Below is a small trained network, with its code and all its weights. Each question gives an input and a class and asks what happens when units are switched off, that is, made to give their printed mean instead of their output.

import numpy as np


def w(rows, s, z=0):
    codes = np.array(rows[::2]) - 128.0
    scale = np.full(codes.shape[1], s)
    scale[-1] = z or s
    return codes * scale


def norm(h):
    return h / np.sqrt((h * h).mean(-1, keepdims=True) + 1e-5)


def f(y):
    return np.maximum(y, 0)


def log_softmax(a):
    a = a - a.max(-1, keepdims=True)
    return a - np.log(np.exp(a).sum(-1, keepdims=True))


def net(x, mask):
    res = np.array(x, float).reshape(1, 7) / 4 @ E
    u = 0
    for l in range(2):
        y = f(norm(res) @ A[l][:, :-1].T + A[l][:, -1])
        res = res + np.where(mask[u : u + 10], y, B[l][:, -1]) @ B[l][:, :-1]
        u += 10
    return log_softmax(norm(res)[-1] @ U[:, :-1].T + U[:, -1])


A, B = {}, {}
E = w([
[98,164,103,165,226,91],'x0',
[193,111,252,110,194,109],'x1',
[160,77,90,96,148,99],'x2',
[129,128,130,130,129,130],'x3',
[90,63,149,153,142,152],'x4',
[35,128,135,37,132,91],'x5',
[128,128,127,128,129,128],'x6',
],0.0046)
A[0] = w([
[104,128,86,157,137,122,192],'L0N1',
[170,108,153,181,128,127,33],'L0N2',
[126,119,73,107,48,185,102],'L0N3',
[68,201,190,181,90,170,48],'L0N4',
[39,132,169,62,122,75,77],'L0N5',
[156,137,96,155,129,123,126],'L0N6',
[180,253,97,79,108,112,71],'L0N7',
[189,142,232,96,97,63,32],'L0N8',
[48,19,145,180,161,208,7],'L0N9',
[190,2,31,88,159,72,103],'L0N10',
],0.0079,0.0017)
B[0] = w([
[124,186,183,132,167,143,203],'L0N1',
[149,116,90,90,147,176,178],'L0N2',
[57,112,189,163,153,146,242],'L0N3',
[218,191,176,40,90,94,212],'L0N4',
[185,101,46,67,142,158,252],'L0N5',
[113,114,121,102,127,155,177],'L0N6',
[172,30,106,198,96,46,239],'L0N7',
[86,61,154,152,163,124,241],'L0N8',
[197,97,79,174,97,1,222],'L0N9',
[160,222,198,117,73,125,247],'L0N10',
],0.0082,0.004)
A[1] = w([
[104,2,160,88,58,157,162],'L1N1',
[16,206,18,205,44,106,32],'L1N2',
[113,190,104,126,69,114,53],'L1N3',
[173,41,124,140,63,76,180],'L1N4',
[66,126,89,88,85,75,141],'L1N5',
[172,134,90,169,122,182,2],'L1N6',
[145,196,71,145,250,67,158],'L1N7',
[171,152,82,237,65,185,196],'L1N8',
[205,110,157,189,163,174,174],'L1N9',
[125,175,119,189,101,178,195],'L1N10',
],0.0078,0.0024)
B[1] = w([
[86,174,83,172,104,182,223],'L1N1',
[119,61,226,112,176,120,191],'L1N2',
[99,158,190,104,159,64,161],'L1N3',
[115,205,125,190,174,110,254],'L1N4',
[254,78,108,135,184,130,177],'L1N5',
[202,33,111,121,78,164,139],'L1N6',
[76,141,135,188,22,224,204],'L1N7',
[141,112,77,93,159,100,200],'L1N8',
[43,116,83,23,120,97,205],'L1N9',
[139,113,134,71,183,153,166],'L1N10',
],0.007,0.0071)
U = w([
[88,47,201,118,228,125,128],'0',
[174,113,73,227,148,38,111],'1',
[171,79,8,33,162,164,88],'2',
[190,206,193,69,79,103,72],'3',
[69,163,113,198,79,218,102],'4',
[121,155,106,136,170,128,253],'5',
],0.012,0.0072)

Each question gives the input, the list of numbers given to net, and the class t.
The units are the neurons (one row each of A and B). Each row of codes is followed by its name. A weight is (code - 128) times the scale printed after its matrix; where a second scale follows, it is the last column's (A, B and U).
mask holds one flag per neuron, layer by layer. A switched-off neuron (its flag False) gives its mean, the last column of its row in B, instead of its output. The means were averaged over made-up inputs and are rounded, as every weight is.
A unit's drop is (log p(t) with every unit on - log p(t) with that unit switched off) / (log p(t) with every unit on - log p(t) with every unit switched off).
The circuit of an input: a set's keep is (log p(t) with only the set's units on - log p(t) with every unit switched off) / (log p(t) with every unit on - log p(t) with every unit switched off). Starting from the 12 units with the biggest drops (on a tie, the unit counted first), units are removed one at a time, each time the one whose removal leaves the highest keep (on an exact tie, the one counted first), for as long as the keep stays at least 0.8.
circuit, biggest first: the units of the circuit, biggest drop first
k most important neurons: the k neurons with the biggest drops, biggest first
k most important neurons of layer l: the k neurons of layer l with the biggest drops, biggest first
input [2,6,8,4,-6,6,-1], class 3: circuit, biggest first => L0N10
input [-7,-8,5,-2,1,5,-6], class 0: 2 most important neurons of layer 0 => L0N3; L0N4
input [3,6,0,-1,3,-8,1], class 2: 4 most important neurons => L0N2; L1N9; L0N3; L1N2
input [-7,6,-2,2,3,8,2], class 2: 3 most important neurons of layer 1 => L1N7; L1N2; L1N1
input [-8,-5,3,-3,-7,-8,4], class 2: 2 most important neurons => L1N8; L0N9
input [-7,-8,-5,-4,3,-8,-2], class 0: 3 most important neurons => L0N3; L1N2; L0N5
input [2,3,7,7,7,6,0], class 1: 3 most important neurons of layer 0 => L0N9; L0N4; L0N1
input [-5,-8,1,-6,2,8,-1], class 0: 2 most important neurons => L1N2; L0N3
input [-3,-5,-3,-7,-5,8,1], class 2: 2 most important neurons of layer 0 => L0N5; L0N9
input [-2,-6,-5,-1,7,6,-4], class 1: 3 most important neurons of layer 0 => L0N9; L0N5; L0N4
input [-6,0,-3,-3,-4,-7,7], class 2: 4 most important neurons => L1N8; L1N9; L0N9; L1N7
input [4,0,4,-3,-7,7,-3], class 1: 4 most important neurons of layer 1 => L1N9; L1N10; L1N8; L1N4
input [1,-5,2,-7,-5,4,1], class 0: circuit, biggest first => L1N2; L0N4
input [4,-8,5,2,7,1,-1], class 0: most important neuron => L1N2
input [-8,2,-5,2,-4,3,3], class 4: circuit, biggest first => L1N1; L0N8
input [-8,6,0,-3,-6,3,1], class 4: 3 most important neurons => L1N1; L0N9; L1N2
input [0,-8,-8,-4,5,-8,-8], class 0: 3 most important neurons => L1N2; L0N5; L0N3
input [-7,-7,0,2,-6,5,4], class 0: 2 most important neurons => L1N2; L0N3
input [-5,-5,-8,6,-4,-7,5], class 3: 2 most important neurons of layer 0 => L0N4; L0N5
input [2,0,-2,-4,-8,7,-6], class 1: circuit, biggest first => L0N7
input [2,4,7,4,6,4,-3], class 3: 2 most important neurons => L0N10; L0N7
input [-8,-1,4,-5,2,5,-8], class 4: 2 most important neurons => L1N1; L0N3
input [-5,6,-6,-1,-7,6,1], class 1: 3 most important neurons => L0N7; L0N10; L0N8
input [0,-7,8,7,-6,-5,3], class 3: 2 most important neurons => L0N10; L0N8
input [2,6,4,-4,7,7,-5], class 1: 2 most important neurons => L0N9; L1N9
input [8,-3,-5,-5,6,3,-3], class 4: 4 most important neurons => L1N7; L0N7; L0N1; L0N10
input [-5,2,3,4,2,2,-3], class 4: circuit, biggest first => L1N1
input [4,1,-2,0,7,-8,7], class 2: 2 most important neurons of layer 1 => L1N9; L1N8
input [6,-6,7,0,2,-2,7], class 3: 3 most important neurons of layer 0 => L0N10; L0N1; L0N8
input [6,-6,-7,-5,-8,4,1], class 1: 2 most important neurons of layer 0 => L0N7; L0N10
